Each row has a name. Each piece below is followed by the name of the row it came from, unless a question asks for something else. Each question is about the rows just above it. Places in a row count from 0.

[ -36    0    8   -7   13  -59   12    7    4   29   15  -14 -110   30
   -2] -> k667
[ -4 -15  18  10 -13  -2  -1 -15  35 -59  12  19 -72   2  -7] -> k649
[-15  -1  18  -2  35  10 -13  -4 -15  17 -12 -15  -8  -4 -17] -> k640
[ -3 -11 -13   8 -36   0   9  -7  13 -59  12  19  32 -23   6] -> k30
which: [-1 18 -2 35]	k640
[-15  -1  18  -2  35  10 -13  -4 -15] begins in row and place	k640, 0
Where does [-72   2] start? Give its row and place.	k649, 12
Where do [-36   0   9  -7  13 -59  12] appear?	k30

[-16  10 104  28  20  33 -20  47  51]  k108
[  4  -8  -7  28  20  33 -20  47  51]  k965
[  2   1 -18   7  -4  -6   4  -8  -6]  k39
Row and place where [-8 -6] starts:	k39, 7
Row and place where [ 4 -8 -6] starts:	k39, 6

[ -3 -11   6   3  -6 -18 -57 -61  85  28 -38  48   6 -12  -6 -14  -2  16
  10] = k28
[ -9   4  12  -3 -58  28  48   6  85 -61 -38 -18 -57  31  23  79 -21  -4
  18] = k338
[  3   1  -4   3   9  -3  -7  -2 -13  13   2   5   7  -6  -6 -14   4   0
  -6] = k997
[-57  30  23  79   9  35 -13   9  22  32 -43  18 -36  27  15  26   2 -29
 -19] = k150
[-57  31  23  79] is in which row?	k338
Where does [ 85 -61 -38 -18 -57] start? Give its row and place.	k338, 8
Row and place where [-36  27  15] starts:	k150, 12
which: [  9  35 -13   9  22  32 -43  18 -36]	k150
Which row holds [-43  18 -36  27  15  26]?	k150
Where does [ -6 -14   4] start? Give its row and place.	k997, 14
which: [ 28  48   6  85 -61 -38 -18 -57]	k338

[ 18 -65   5 -37   0 -11   5 -92 -26  -6   5 -54  -7] = k627
[-65   3 -37   0 -11   5 -92 -26  -6   0 -54 -20 -13] = k560
[ 18 -65   5 -37   0 -11   5 -92 -26  -6   0 -54 -20] = k662
which: [ 18 -65   5 -37   0 -11   5 -92 -26  -6   5 -54  -7]	k627
which: [-65   5 -37   0 -11   5 -92 -26  -6   0 -54 -20]	k662
which: [ 18 -65   5 -37   0 -11   5 -92 -26  -6   0 -54 -20]	k662

[-32 -37   9 -40  27] -> k921
[-32   9 -37 -94 -14] -> k938
[-14  31  -4  49 -53] -> k542
[-45 -11  71 -20  87] -> k573
Where does [-32 -37   9] start? Give its row and place.	k921, 0
[-32 -37   9 -40] begins in row and place	k921, 0

[ -1 -67  -5  26 -43 -85 -11   4 -45   6   3 -11  51  -2  12  19  -4   1
  -6  13 -22  -4   4   7  -2  11 -39   2] = k744
[ 13 -15 -10   2  13  32  -2 -18 -14   7  -2 -10   6 -13   5   9   7  -4
  -9   2 -10 -30  -6 -20   1   5  -1   2] = k485
[ -4 -10   1  39   5  18  -1 -28   1   8 -18   6  80  -6 -10 -10   4  -5
   2 -18   2   7   3 -11  -2  -1   1   9] = k748
[ -1 -67  -5  26 -43 -85 -11   4 -45   6   3 -11  51  -2  12  19  -4   1
  -6  13 -22  -4   4   7  -2  -1   1   9] = k963
[  1  12  -3  24  13  32  -2 -18 -14   7  -2 -10   6 -13   5   9   7  -4
  -9   2 -10 -30  -6   0  -9  12  13  -2] = k949
[ -3 -35  -8  15   7   9   0  -3 -13  16   7  -2 -31   8 -14  13  10  10
   5 -11 -15  -2  11 -18  -3  22   8  -1] = k374
which: [ 11 -18  -3  22]	k374
[ -4 -10   1  39   5  18  -1 -28   1   8 -18   6  80  -6 -10 -10   4  -5
   2 -18   2   7   3 -11  -2  -1   1   9] is in which row?	k748

